grid =
[[-4.22  1.51 -0.69  1.00  1.05 -2.86 -0.02 -1.78 -0.07  0.41 -1.67  1.15
   2.98]
 [-4.49  3.83  4.50  1.10 -1.09 -0.06  0.44 -2.06  1.01 -4.31 -1.98 -0.81
   1.51]
 [-3.92  3.35  1.40  1.85 -0.57  0.20  0.28 -1.93  0.64 -2.52 -0.55 -0.57
   2.98]
 [-3.23  2.32 -3.61  2.94  0.42 -0.03 -0.15 -1.66  0.00  0.80  1.38  0.31
   5.44]
 [-1.10  3.11  2.50  1.59 -1.89  3.17  0.39 -0.91  0.87 -3.75  1.02 -1.91
   1.20]
 [-4.90  1.52  2.37 -0.15  0.96 -4.02  0.23 -1.91  0.25 -0.94 -3.75  1.28
   1.10]
 [ 4.47 -0.95 -2.34  0.63 -1.18  4.51 -0.17  1.69 -0.13  0.47  4.00 -1.58
  -0.51]
 [ 4.83 -2.34 -1.69 -0.74 -0.53  2.68 -0.17  2.06 -0.39  1.28  2.62 -0.74
  -2.31]
 [-1.46  3.18  2.13  1.76 -1.72  2.95  0.22 -1.05  0.83 -3.50  1.04 -1.73
   1.66]
 [-1.86 -1.43  1.63 -2.11  1.65 -4.85  0.00 -0.38 -0.34  1.16 -3.85  1.99
  -1.81]]
Rows and columns are counted from 0.
row 0 col 0 = -4.22
row 4 col 9 = -3.75
row 5 col 8 = 0.25
row 9 col 6 = 0.00
row 3 col 4 = 0.42
row 8 col 7 = -1.05
row 3 col 9 = 0.80
row 4 col 0 = -1.10
row 3 col 2 = -3.61
row 7 col 0 = 4.83
row 8 col 8 = 0.83
row 6 col 2 = -2.34
row 6 col 3 = 0.63
row 1 col 11 = -0.81
row 2 col 5 = 0.20
row 1 col 2 = 4.50
row 9 col 11 = 1.99
row 0 col 5 = -2.86
row 7 col 9 = 1.28
row 4 col 8 = 0.87
row 4 col 2 = 2.50
row 8 col 4 = -1.72
row 7 col 12 = -2.31
row 9 col 10 = -3.85
row 1 col 7 = -2.06
row 8 col 5 = 2.95
row 9 col 3 = -2.11
row 6 col 0 = 4.47
row 9 col 9 = 1.16
row 1 col 3 = 1.10
row 3 col 6 = -0.15
row 4 col 7 = -0.91
row 1 col 9 = -4.31

M = (-1.33, -0.71, -0.36, -1.00, -1.75, -0.31, -0.20, -0.46, -1.00, -1.22, -1.03, 1.24, -1.24)
M[0] -> -1.33
M[5] -> -0.31
M[7] -> -0.46
M[6] -> -0.20
M[2] -> -0.36
M[8] -> -1.00
M[3] -> -1.00
M[9] -> -1.22
M[12] -> -1.24

A =
[[-0.74 -1.68 -1.16  2.10]
 [ 0.03  0.75  0.30 -0.08]
 [-0.90  0.20  0.25 -0.08]
 [ 0.39 -0.10  0.88  1.52]
 [ 1.57  1.89 -1.04  0.84]
 [ 0.29  0.76 -0.19  0.76]
 [ 1.32  1.24  0.33  0.74]
 [ 0.71  1.08 -0.90  1.05]
 [ 0.42  1.14 -0.52  0.27]
 [-0.02  0.24 -0.14 -0.48]
 [ 0.68  1.02  0.15  2.06]
 [-0.06 -1.48  2.14  1.65]]
A[0, 0] = -0.74
A[7, 1] = 1.08
A[10, 3] = 2.06
A[4, 3] = 0.84
A[8, 0] = 0.42
A[9, 2] = -0.14
A[7, 3] = 1.05
A[3] = [0.39, -0.10, 0.88, 1.52]
A[5, 3] = 0.76
A[6, 1] = 1.24
A[1] = [0.03, 0.75, 0.30, -0.08]
A[9, 3] = -0.48
A[1, 3] = -0.08
A[:, 2] = [-1.16, 0.30, 0.25, 0.88, -1.04, -0.19, 0.33, -0.90, -0.52, -0.14, 0.15, 2.14]
A[6, 2] = 0.33
A[:, 1] = [-1.68, 0.75, 0.20, -0.10, 1.89, 0.76, 1.24, 1.08, 1.14, 0.24, 1.02, -1.48]
A[3, 3] = 1.52
A[8, 1] = 1.14
A[0, 1] = -1.68
A[2, 3] = -0.08
A[2, 0] = -0.90
A[5, 0] = 0.29
A[11, 0] = -0.06
A[11, 3] = 1.65
A[6] = [1.32, 1.24, 0.33, 0.74]
A[8, 3] = 0.27
A[:, 0] = [-0.74, 0.03, -0.90, 0.39, 1.57, 0.29, 1.32, 0.71, 0.42, -0.02, 0.68, -0.06]
A[1, 2] = 0.30
A[9, 0] = -0.02
A[2, 1] = 0.20

m =
[[-1.74  0.58  0.37 -5.05 -1.86  5.09  3.46]
 [ 2.13  1.45  2.65  2.23  1.76 -1.96  1.00]
 [-0.26 -0.40  0.63  0.29  0.02  0.93 -0.41]
 [ 2.82  0.96  2.88  2.45  1.51 -1.95  0.86]
 [-1.55  0.27  1.02 -6.40 -2.39  6.04  4.21]
 [ 2.13  1.45  2.65  2.23  1.76 -1.96  1.00]
 [ 2.17 -1.80 -1.80 -2.13  1.81  1.69 -2.08]
 [ 2.85  1.12  3.08  2.68  1.79 -2.39  1.01]
 [ 2.87 -1.90 -2.15 -2.64  2.03  1.44 -2.14]
 [ 2.84  1.05  3.00  2.58  1.65 -2.20  0.94]
 [-0.28 -0.94  0.11 -0.09  0.96  1.54 -0.82]
 [ 3.50 -2.16 -3.03 -3.24  2.33  1.62 -2.41]
 [ 0.86 -1.30 -0.77 -1.04  1.35  1.51 -1.36]
 [-1.67 -0.18  1.59 -5.66 -3.12  5.72  3.70]]
m[0,0]	-1.74
m[1,0]	2.13
m[12]	[0.86, -1.30, -0.77, -1.04, 1.35, 1.51, -1.36]
m[11,3]	-3.24
m[11,2]	-3.03
m[5,3]	2.23
m[0]	[-1.74, 0.58, 0.37, -5.05, -1.86, 5.09, 3.46]
m[:, 3]	[-5.05, 2.23, 0.29, 2.45, -6.40, 2.23, -2.13, 2.68, -2.64, 2.58, -0.09, -3.24, -1.04, -5.66]
m[10,3]	-0.09
m[:, 6]	[3.46, 1.00, -0.41, 0.86, 4.21, 1.00, -2.08, 1.01, -2.14, 0.94, -0.82, -2.41, -1.36, 3.70]
m[7]	[2.85, 1.12, 3.08, 2.68, 1.79, -2.39, 1.01]
m[4,3]	-6.40
m[0,3]	-5.05
m[7,5]	-2.39
m[12,5]	1.51
m[:, 4]	[-1.86, 1.76, 0.02, 1.51, -2.39, 1.76, 1.81, 1.79, 2.03, 1.65, 0.96, 2.33, 1.35, -3.12]
m[6,4]	1.81
m[10]	[-0.28, -0.94, 0.11, -0.09, 0.96, 1.54, -0.82]
m[9,0]	2.84
m[6,2]	-1.80
m[8,6]	-2.14
m[9,6]	0.94
m[9,2]	3.00
m[1,3]	2.23
m[0,4]	-1.86
m[:, 2]	[0.37, 2.65, 0.63, 2.88, 1.02, 2.65, -1.80, 3.08, -2.15, 3.00, 0.11, -3.03, -0.77, 1.59]
m[7,0]	2.85
m[4]	[-1.55, 0.27, 1.02, -6.40, -2.39, 6.04, 4.21]
m[13,1]	-0.18
m[9]	[2.84, 1.05, 3.00, 2.58, 1.65, -2.20, 0.94]
m[10,4]	0.96
m[4,4]	-2.39
m[6,5]	1.69
m[9,3]	2.58
